Below are the code and all the weights of a small trained network. Each question names an input and a class and asks about switching units off, where a switched-off unit gives its printed mean instead of its output.

import numpy as np


def w(rows, s, z=0):
    codes = np.array(rows[::2]) - 128.0
    scale = np.full(codes.shape[1], s)
    scale[-1] = z or s
    return codes * scale


def f(y):
    return y / 2 * (1 + np.tanh(0.7978845608 * (y + 0.044715 * y**3)))


def log_softmax(a):
    a = a - a.max(-1, keepdims=True)
    return a - np.log(np.exp(a).sum(-1, keepdims=True))


def net(x, mask):
    res = np.array(x, float).reshape(1, 4) / 4 @ E
    y = f(res @ A[0][:, :-1].T + A[0][:, -1])
    res = res + np.where(mask, y, B[0][:, -1]) @ B[0][:, :-1]
    return log_softmax(res[-1] @ U[:, :-1].T + U[:, -1])


A, B = {}, {}
E = w([
[158,85,139,179,253],'x0',
[116,243,40,96,208],'x1',
[22,153,100,239,105],'x2',
[42,151,223,87,163],'x3',
],0.011)
A[0] = w([
[107,213,95,78,203,176],'neuron 0',
[135,84,171,158,125,150],'neuron 1',
[170,111,159,166,73,99],'neuron 2',
[141,130,145,143,126,97],'neuron 3',
[98,161,187,118,147,31],'neuron 4',
[202,151,135,84,127,133],'neuron 5',
[190,102,51,200,98,54],'neuron 6',
[139,65,116,175,208,98],'neuron 7',
[109,154,87,92,199,112],'neuron 8',
[167,81,134,73,171,41],'neuron 9',
[163,133,126,60,145,69],'neuron 10',
[75,128,117,196,136,61],'neuron 11',
[61,148,205,79,139,1],'neuron 12',
[64,76,112,187,108,122],'neuron 13',
[142,103,133,162,181,42],'neuron 14',
[148,110,106,153,149,70],'neuron 15',
[124,67,154,122,96,149],'neuron 16',
[137,91,153,25,152,119],'neuron 17',
[153,115,112,54,154,119],'neuron 18',
[136,70,175,183,119,170],'neuron 19',
[81,162,115,204,119,103],'neuron 20',
[126,156,132,111,55,36],'neuron 21',
[134,162,138,79,33,104],'neuron 22',
[108,57,161,134,79,147],'neuron 23',
[163,64,179,112,97,185],'neuron 24',
[182,114,68,164,72,22],'neuron 25',
[116,100,138,121,90,90],'neuron 26',
[189,136,75,169,123,38],'neuron 27',
[170,126,147,65,114,68],'neuron 28',
[145,107,155,184,188,59],'neuron 29',
[77,160,226,124,169,72],'neuron 30',
[127,110,148,143,110,151],'neuron 31',
[124,175,61,77,145,122],'neuron 32',
[72,160,235,134,142,54],'neuron 33',
[164,179,113,131,52,66],'neuron 34',
[170,251,66,129,177,187],'neuron 35',
[157,123,161,179,178,85],'neuron 36',
[74,169,138,100,45,14],'neuron 37',
[160,88,166,62,138,73],'neuron 38',
[131,63,145,127,120,172],'neuron 39',
[81,149,87,161,149,207],'neuron 40',
[132,96,149,163,189,52],'neuron 41',
[74,196,163,193,132,74],'neuron 42',
[36,118,117,196,111,86],'neuron 43',
[86,139,174,115,163,84],'neuron 44',
[164,81,52,160,112,47],'neuron 45',
[120,189,111,129,157,149],'neuron 46',
],0.014,0.0024)
B[0] = w([
[81,71,118,101,101,238],'neuron 0',
[68,98,95,74,59,169],'neuron 1',
[90,100,130,98,111,173],'neuron 2',
[91,141,141,129,118,130],'neuron 3',
[140,142,210,107,91,161],'neuron 4',
[154,117,116,217,123,185],'neuron 5',
[196,97,242,106,87,203],'neuron 6',
[115,211,112,34,192,200],'neuron 7',
[82,109,108,114,94,197],'neuron 8',
[153,160,75,209,169,185],'neuron 9',
[139,122,111,189,141,174],'neuron 10',
[153,129,115,213,187,174],'neuron 11',
[162,123,186,92,119,185],'neuron 12',
[116,122,74,229,127,172],'neuron 13',
[130,183,97,78,172,167],'neuron 14',
[152,159,164,85,138,151],'neuron 15',
[91,105,116,107,85,175],'neuron 16',
[166,125,130,254,168,194],'neuron 17',
[132,110,125,180,154,177],'neuron 18',
[64,83,83,109,95,185],'neuron 19',
[153,120,103,226,148,186],'neuron 20',
[122,188,106,61,187,169],'neuron 21',
[138,211,82,88,157,195],'neuron 22',
[98,89,99,106,107,186],'neuron 23',
[87,94,98,126,99,200],'neuron 24',
[169,126,195,105,112,185],'neuron 25',
[86,133,99,82,138,150],'neuron 26',
[154,112,186,112,108,178],'neuron 27',
[126,159,101,243,181,175],'neuron 28',
[105,188,95,93,170,178],'neuron 29',
[180,128,211,101,82,188],'neuron 30',
[126,111,88,117,93,145],'neuron 31',
[89,95,116,98,54,200],'neuron 32',
[164,100,189,108,107,185],'neuron 33',
[139,187,134,64,202,174],'neuron 34',
[83,72,112,99,81,251],'neuron 35',
[121,204,96,72,165,171],'neuron 36',
[121,181,103,92,202,190],'neuron 37',
[140,111,101,194,147,185],'neuron 38',
[91,122,108,117,66,170],'neuron 39',
[126,111,97,157,107,185],'neuron 40',
[134,182,93,66,166,173],'neuron 41',
[145,111,130,190,151,187],'neuron 42',
[152,148,124,212,172,192],'neuron 43',
[165,124,199,91,100,165],'neuron 44',
[187,101,224,111,135,183],'neuron 45',
[71,91,122,107,110,184],'neuron 46',
],0.0085,0.018)
U = w([
[69,32,79,102,95,208],'0',
[170,113,99,221,151,203],'1',
[202,101,249,94,116,123],'2',
[137,231,78,60,166,2],'3',
],0.017,0.00082)

Each question gives the input, the list of numbers given to net, and the class t.
The units are the neurons (one row each of A and B). Each row of codes is followed by its name. A weight is (code - 128) times the scale printed after its matrix; where a second scale follows, it is the last column's (A, B and U).
mask holds one flag per neuron, in row order. A switched-off neuron (its flag False) gives its mean, the last column of its row in B, instead of its output. The means were averaged over made-up inputs and are rounded, as every weight is.
A unit's drop is (log p(t) with every unit on - log p(t) with that unit switched off) / (log p(t) with every unit on - log p(t) with every unit switched off).
The circuit of an input: a set's keep is (log p(t) with only the set's units on - log p(t) with every unit switched off) / (log p(t) with every unit on - log p(t) with every unit switched off). Starting from the 12 units with the biggest drops (on a tie, the unit counted first), units are removed one at a time, each time the one whose removal leaves the highest keep (on an exact tie, the one counted first), for as long as the keep stays at least 0.8.
circuit, biggest first: the units of the circuit, biggest drop first
most important unit: the unit with the biggest drop
top k neurons: the k neurons with the biggest drops, biggest first
drop of u: that unit's drop, to one decimal
input [3,-3,-4,-4], class 1: circuit, biggest first => [neuron 9]
input [-6,7,7,-7], class 0: top 4 neurons => [neuron 35; neuron 32; neuron 46; neuron 17]
input [4,7,-5,7], class 0: top 2 neurons => [neuron 0; neuron 8]
input [7,0,-7,3], class 1: top 2 neurons => [neuron 17; neuron 38]
input [8,-8,-4,-8], class 0: top 2 neurons => [neuron 19; neuron 24]
input [-5,-2,-1,4], class 3: top 3 neurons => [neuron 22; neuron 6; neuron 37]
input [8,-7,-6,-1], class 3: top 2 neurons => [neuron 7; neuron 36]
input [-8,-7,-3,-6], class 3: top 2 neurons => [neuron 22; neuron 34]
input [3,3,-3,2], class 0: top 2 neurons => [neuron 0; neuron 43]
input [6,-5,-6,3], class 1: top 3 neurons => [neuron 17; neuron 38; neuron 9]
input [8,8,-1,-6], class 0: top 2 neurons => [neuron 35; neuron 0]
input [7,-5,8,5], class 1: top 2 neurons => [neuron 13; neuron 43]
input [-4,1,-6,6], class 1: top 2 neurons => [neuron 17; neuron 28]
input [8,-4,-6,-6], class 3: circuit, biggest first => [neuron 7]
input [6,-3,-2,-6], class 2: top 2 neurons => [neuron 6; neuron 45]
input [-8,-3,-5,1], class 3: drop of neuron 4 => 0.0
input [5,-3,4,-8], class 2: drop of neuron 6 => 0.1
input [0,8,7,-3], class 0: drop of neuron 35 => 0.6
input [-1,1,0,2], class 2: drop of neuron 19 => 0.1
input [-7,6,7,1], class 1: most important unit => neuron 20
